[ -24  -70  250  278 -301  432  199   23  -90  -62 -155   30 -207  -74
 -257  169 -419  -57  -68 -204  263  -79  331  113  -84 -294 -208  290
  217  -62   93  -46 -310 -487    0] : biz
[ 316 -127 -184  -84 -170 -141  371 -490  116  306  112  119 -164  -55
   45 -170   37  185  112  303  460   79  141  164  309   29  199  -15
   74   97  203  -82  260  501  -62] : mazu
[ 189 -301   20 -256    7  110  168 -369  -92  225  116   78  -95   55
  -30  -36  179  139  -98  -26  186  -30  249   15   -4   17 -164  -23
  231  163   95 -244 -206  -60   -9] : dake
[-350  113  216   50 -110 -383  171  426 -199    3   36  158  200  -12
 -694  261  -61  153 -412    6 -386  -22   77 -107 -117 -299 -414  257
   78 -103   78 -381 -173 -301  299] : Mel
[ 288  116 -249 -229 -350  -83  361 -125  -80   53   -5  326   -7  241
 -176  319   35  595  -11  402   66  241  127   13    3   51 -417 -306
  289   28  117 -323 -169  -92  130] : mazu
[ -76   62   57  328 -491  280   73 -257 -128  -52  -71   19 -518 -343
  -98   83 -165 -202 -455  444  -62  289  126  327  256   39   99  -24
  114  446  383 -143 -282    1   30] : mak
[ 274  -51  -61 -177 -431  -56  364 -147 -116  122   99  185  -91  -10
 -271  243  -58  230 -315   71  365  -14  277   38   72   75   52   73
  133   24    8 -294  156  -30  -51] : Peton
[ -32 -212  210  276   48   38  275   26 -149   27   11 -507 -174 -354
   34  132 -119 -384 -349  269  -25  -67  244   96  -50 -243   79   93
  118   94  530  114 -121   66 -239] : Peton
[-331 -111  179 -254  -80 -488  182  -83 -172  121  -18 -232 -149   31
 -332  289   94 -221 -504 -138 -182  -58  362 -315 -214 -120  250  -19
  264  325 -100 -305 -278 -454 -101] : fesi
[-241  156   84  300 -401 -194   54 -265 -104  -93 -240  203   12  -18
 -249 -358 -232 -136 -177  272  -28   73  124  293  150 -284  -75  132
  -67  213   49    7 -188 -162   44] : mazu
[ 356   32 -202 -131 -369 -231   10  -22   11  143 -152  435  255 -152
   41  107   63  459   42   64  249  -38 -154 -162  230  258 -644 -273
  226   82 -136 -268   33  337  309] : mak
[-154  114 -144  -26 -319 -132  295  -66   83  239  -35   94  122 -233
 -214 -120  227  570  -61   94 -236  297  141  -86  -11  270 -103 -350
  206  -74  261 -284 -275  -72  101] : fesi
[ 122 -443 -106 -297 -178  107   90 -299 -279  187  162    7  178  267
  -66  196   79  547   41  207   15  158  115   58  310   17 -653  -81
  128    3  260 -718  -24   81  -56] : mak
[ -64  -57  268   73 -285  328 -109  -45 -116   95  -35  147 -264   -8
 -331  323  -49 -264 -445  381 -109  452  271  413   39   63 -235  128
   82  192  416 -599  -93  224   71] : dake
[  91  211 -243    1 -551 -190  317 -247   76  -61  -61  510  -54 -292
  246 -176  -54  349   52  169   73   66  -76   63  -27  162   72 -417
  123   42    6  267  109    6    5] : mak
[ 141  210 -123  131 -392 -232  216 -397   16   34 -142  429   31  309
   80 -290   54  461   39   67  -32   44  119 -122   56   78  -89 -347
  215  -51  -56   41 -234 -407   62] : mak
[-167   13   -3   51 -241 -460  -48   54  -29  -25  -45  117  -91 -182
  153 -117   66  167 -109 -153  -12   33   50 -141  -78  105  -17 -236
  192  184 -102  -25 -168  -68  126] : mazu
[ 198  -46 -179  -96  -57 -245   19 -135  -79  103   84  280  -39   61
 -130  154  211  280  -88   59  404  -61   30  -49   57 -107  -98   38
  100  180 -187 -272 -109  238  335] : mak
[  20   46   17   37 -474 -236   81   35  -90   55  -28  360  298  -13
 -381 -235  -51  701   50  224  125    5 -105  -62  315 -126 -644  -78
  -66 -138  -20 -134  -73 -180  319] : mazu
[ -31  -42  200  284  -92  108  -84  -43 -313 -139   23  114 -123   38
 -431  211 -413  -31 -434  332  -23   75   97  389  254 -400 -333  203
  -79  153   89 -171  -33  -89  103] : Mel
[-375  363   74  116   -4  236  219 -104   46   42   20   10 -204  144
 -520 -100 -426  -41 -188  113 -350   68  458  338   76 -444  -74  458
    2 -166  360   14  -42 -182 -242] : dake
[-313  -42  388  223 -464  -93  266  237 -120  -83 -219 -168 -263 -172
 -205  174  -89 -407 -272  562 -436  -94   47  215   29 -476  155  203
   14  232  503   82 -133 -259  131] : Mel
[  57  -56  -89 -132 -416 -349  180 -265 -216   -7   18  215  -68  201
 -290  176   47  219 -283  -43  -17 -163  226  126  183  -99   89    2
    9  263 -177 -245   10  -30   27] : Mel
[ 291  146 -272   40 -579  -95  249 -286  161   79 -198  297 -235  -76
   85  -46  262  317  -94  265  -24  181  -82  -11  411  363 -190 -249
  165   94  181 -591 -186  116  384] : vod
[-357   -9  137  112 -410   29  139  -91 -204   52  -44   55  -91 -227
 -507  135 -223  -55 -303  294 -200  267  176   14   91 -348  -88   38
   61  138  299 -410 -321  -89   48] : dake
[-463   13  308  291 -163 -102   96  144 -254 -106  -86 -237 -160 -159
 -192  111 -218 -327 -500  -31 -101   -5  287 -221 -256 -334   16   28
  191  144  126  -99 -546 -402   33] : biz
[-899  381  392  116  -62  -44  466 -212 -283  -78  -84 -150 -124  489
 -481  -17 -207  -84 -482  614 -439  229  374   61  -32 -335 -226  192
  146  -39  456 -427 -171 -740   43] : biz
[ 137   59 -206   -6 -194 -139  -87 -540   -2  -97   -9  332  -84  105
 -182 -165    8  275 -112 -235  418 -107  221  -16    2  -99  -44 -162
  -43  179 -384  192 -304  -83   32] : Peton
[ 220  204 -190   33 -207 -147  498 -249  -22   96   61  263   34  -75
 -137   17    3  410  -79  345  327   -8   30   70  197  -70 -168  -96
   76   -2  151  -85   80   78   61] : mazu
[-126  342  133  291 -192   69 -132  -52  -23  -64 -137  184   24  188
 -406 -114 -200    7 -274  100 -140  300  194  434  370   -6 -346  289
 -137  -46  204 -324  -27  -81  -18] : Mel
[-327  558  265  509 -439  183  203 -108  -88  -89 -169  118 -171 -224
 -147 -494 -157  -40 -280  208 -294  209  296  206    8   10 -138 -275
   36  -21  442  123 -426 -301 -121] : mazu
[-228  106  253  -69 -118  186  323  165 -267  -27   86  -63  -41 -164
 -508  224 -114 -113 -502  668 -217  224  214  154 -108 -182 -348  225
  154   37  566 -175 -163 -225    2] : mazu
[-259  -96  263   19 -153  -27  261  255 -259   31  -32 -132 -230  -83
 -703  683 -166 -272 -439  366 -444  192  343  274 -322 -608  165  149
  163  357  452 -432 -399 -313  -83] : dake
[-230  269  129  307 -447  385 -116 -248  -81 -162 -170  110 -229 -185
 -215 -443 -168 -101  -26  689   66  245  219  419  198 -370 -156  304
 -115  100  506   37 -254 -232 -156] : biz
[ 345 -141 -255  -53 -195  299  404 -142  149  124   81   98   52  167
   67  115 -148  726   75 -256  372 -175  231 -208  254   52 -748  178
  292 -541  156  -92  -65   -7  180] : Peton
[ 297 -262  -61  -93 -321  -88   80 -161    7  114   -6  141  -44 -289
  -35  149   94  249 -440  -22  184  122  164 -295  -19  425 -112 -358
  326   32  -11 -201 -196   93  224] : dake
[ -83  267  231  234 -383  181  313   66 -282  -85 -116  -99 -281   43
 -526  288 -265 -210 -436  460 -155   24  194  196  203 -436 -357  223
   33  231  398 -473 -374 -413  -24] : vod
[ 171 -233  105 -238 -300   13  141 -213 -222   45   36   28 -311  305
  -21  313  329  272  -35  305  -14  246  157  208  216  199 -873 -106
  270  362  406 -651 -319  -90   98] : biz
[ -58 -163  291 -153  204   30   -6  197 -192  -27  172   14   88   13
 -379  196 -230 -231 -255  347  367   14  109  267 -136 -311 -196  562
  -53   11  116  -62  357  -14  -48] : dake
[-480  104  230  353 -447  294  269   -9 -385 -153  -88  -75 -284 -182
 -411  337 -351 -169 -391  693   83  185  154  388  -34 -374  -64  293
   85  364  262 -169  -82 -355   32] : Mel
[-345 -301  195 -219 -242 -372  153 -508 -325   48   57  261   16  323
  -92  168  106  103 -138   73  201  -37  243  191  -98 -150  102   30
  115  402  -75 -274  223 -206  -96] : Peton
[-154  -41 -128 -109  -76 -404  376   12  -74  171  124   66  304  226
 -183   95 -136  536  -10  180  252   83  135 -141 -101 -130  -31  -95
   85 -291  -82 -216  267  152  118] : vod
[-462  107   37  375 -198 -192  300 -115 -198   95   -3 -339 -140 -199
 -266  -25 -147  -30 -329  347 -277  139    0  121  453 -110  111    1
  -19  357  364 -286 -151  165   64] : mazu
[ 259  418  156  275 -299  100  637  362 -134   85 -110  218    8 -325
 -726  466  -62    1 -357  357  178  367   42  401  339 -250    5  183
  -57 -160  424 -502 -152  137  451] : dake
[-238  110  268   44  -96   77  363    0 -320  -76   80   99  -76   42
 -471  276 -209 -186 -217  -64    4   52  308   86 -214 -335 -213  199
  155   60  177 -148 -277 -308 -107] : mazu
[-159  498   79  308 -234  -10 -468 -143   87 -140 -233  396  -20 -162
  -30 -551 -407   -5  -42  135  314  106  125  185   16 -237 -217 -127
  -88  210 -196  672 -212  -30  -95] : dake
[ 225   22   60 -184 -254   44  557 -762 -101  -23   99  332 -292  220
  -19 -154  334   63 -343  214  163  222  327  381   97  337 -204 -208
   83   88  330 -397  -74 -199  -46] : mazu
[-507  -51  191  617   26   99  175  -64 -193  -38  -52 -472  -88  -96
 -142   37 -167 -100 -379  373 -443   71  116  134  142 -178   45   75
   77  152  590 -229 -220 -166  -66] : Mel
[ 245 -117 -161 -296 -253  181  149 -159   17  297   85  313 -101  -47
 -342   96 -174  231  -17  391  596  311  187  306  260 -126 -234  500
   81  -97    2 -603  306  243  144] : biz
[-163  256  316  524  284 -124  291  131  -27  154  -11 -293  -90    9
 -240   94   70 -125 -284  209   41  271  136  310  268   -2  218  181
   -8  -14  548 -457   54   98   83] : vod
[-374  411   85  317 -282   28   97 -169   26   28  -13  218 -449 -222
 -268 -370 -160 -201 -259  518  -30  374  258  439   10 -330  283  252
   -9  231  359   97 -205  -13    9] : dake
[-276 -146  -57   79 -560 -534  252 -210 -136   19   12  207  -51  160
  136  -56   68  473   -6  339 -357   15   42   52  165  -56  156  -33
  161   79  209 -189  272 -283  -34] : mazu
[ 219   41 -268  -47 -485 -128  127 -250  -77   29  -11  211 -109  -20
   25  -78 -139  369  126  462  391  107  -51    1  276 -121 -101 -142
   39  139  -85  -63   42  121   54] : vod
[-253   87  182   70  -57  170  106  176    2   10 -185 -127  -92  -45
 -374   66 -321 -145 -287   17 -322    2  232 -110  -27 -131 -232  123
  246  -90  191 -238 -334 -194  240] : mazu
[ 139  141  134 -250  -89   21  303  -71  175  133 -113  244  -39  289
  157  -47  137  165  141   43   -1  -84  272  -33 -215  171 -383 -156
  367  -85  377 -165  -44 -115  -44] : biz
[-622  201  198  126 -494  170   28  -11 -214 -130 -137  129 -209 -261
 -288 -138 -279 -128 -388  610 -500  419  283  307 -232 -358  193 -123
   84  225  478 -133 -425 -377  -69] : biz
[-166  161  221  124 -134 -114  132    4 -269   -1   47   72 -135  206
 -560  377 -193 -264 -327  113 -206  197  340  166  -60 -381  224   82
   19  147  241 -340 -183   31 -152] : fesi
[-278  -79  197  207  -96  180  370  201   25 -122 -121   48  -26 -185
 -200  368 -501   17 -200  -54   95   18  298   -6 -628 -244  278    0
  349 -209  144  241  -65 -458   52] : Peton
[ 227 -118 -241 -198 -330 -115   48 -255   31  229   68  287 -258  247
   66 -121  190  331  161  274  -25  -54   41  369  450  -72 -268  368
  101  325  154 -249   98  278  122] : dake
[-206  134   67  112 -161 -158 -133   25 -273  109  -66  206   81 -305
 -441   -7  -91   64 -296  636  -50  306 -181  219  335 -262 -600   43
  -28  370   75 -342 -206  244  377] : vod
[-162   12  354   73 -307  111 -349 -122 -220  -15  -60  234 -190  -40
 -427   -7  -93 -103   19  165  102  273  164  563  507 -413 -734  488
 -118  367  394 -441 -198  -13  -84] : fesi
[ 498   66 -251  -25 -165  -48  -13 -435  251   81  -33  372   15  140
  216 -256  -35  274   84 -149  516  -44  128  -56  257  295 -171 -177
   24 -251 -179  -11  226  468   46] : mazu
[-238  201  214  195 -319  188  -11  -38  -24  -13 -132    4 -276 -473
 -303  -96  -51 -244 -371  833 -300  284   93  457   95 -184   -8   27
  -60  336  710 -266 -108  -13 -105] : vod
[-428  -21  255  265 -195 -217   61 -324 -310   22  -77 -155 -114  169
 -187  -13   23 -140 -407   74 -597  297  375   54  119  -95  -15 -311
  107  181  396 -485 -443  -84 -124] : dake
[ 133 -245  -72  -90 -308 -605  114 -416  -69  146   91  218  -18  118
   71  -77  168  169 -160  -23  215  -36   34  -54  275  169  -40  -97
   32  201 -168 -228  240  243   32] : Mel
[-337  130  137  244   73   55   98  -44 -350   77   45 -112 -112   87
 -314  265 -158 -296 -447  463  -82  316  108  353  197 -363 -127  339
   12  300  270 -555 -141   33   20] : fesi
[-407  -62  119  283 -196   32  219  -49   37   84   63 -125 -123 -285
 -407 -191 -397   31 -442  174 -317   50  280  196  143 -328  422  143
  -63  -75  447   20  -67   43    9] : mazu
[-421  430  171  441 -370  287   53  -79 -232 -119 -153    9 -191  128
  -88 -239 -419  105  -22  651  155  251  171  165   89 -386 -207   66
  107  120  319  -53 -248 -516 -102] : mak
[ 372 -153 -161 -267 -461 -174  323 -245  -88   52   72  352  -79   32
 -371  484  281  313 -320  -62  114  -96   11  114  370  231 -330   43
  -34   64 -119 -543  148  219  346] : mak
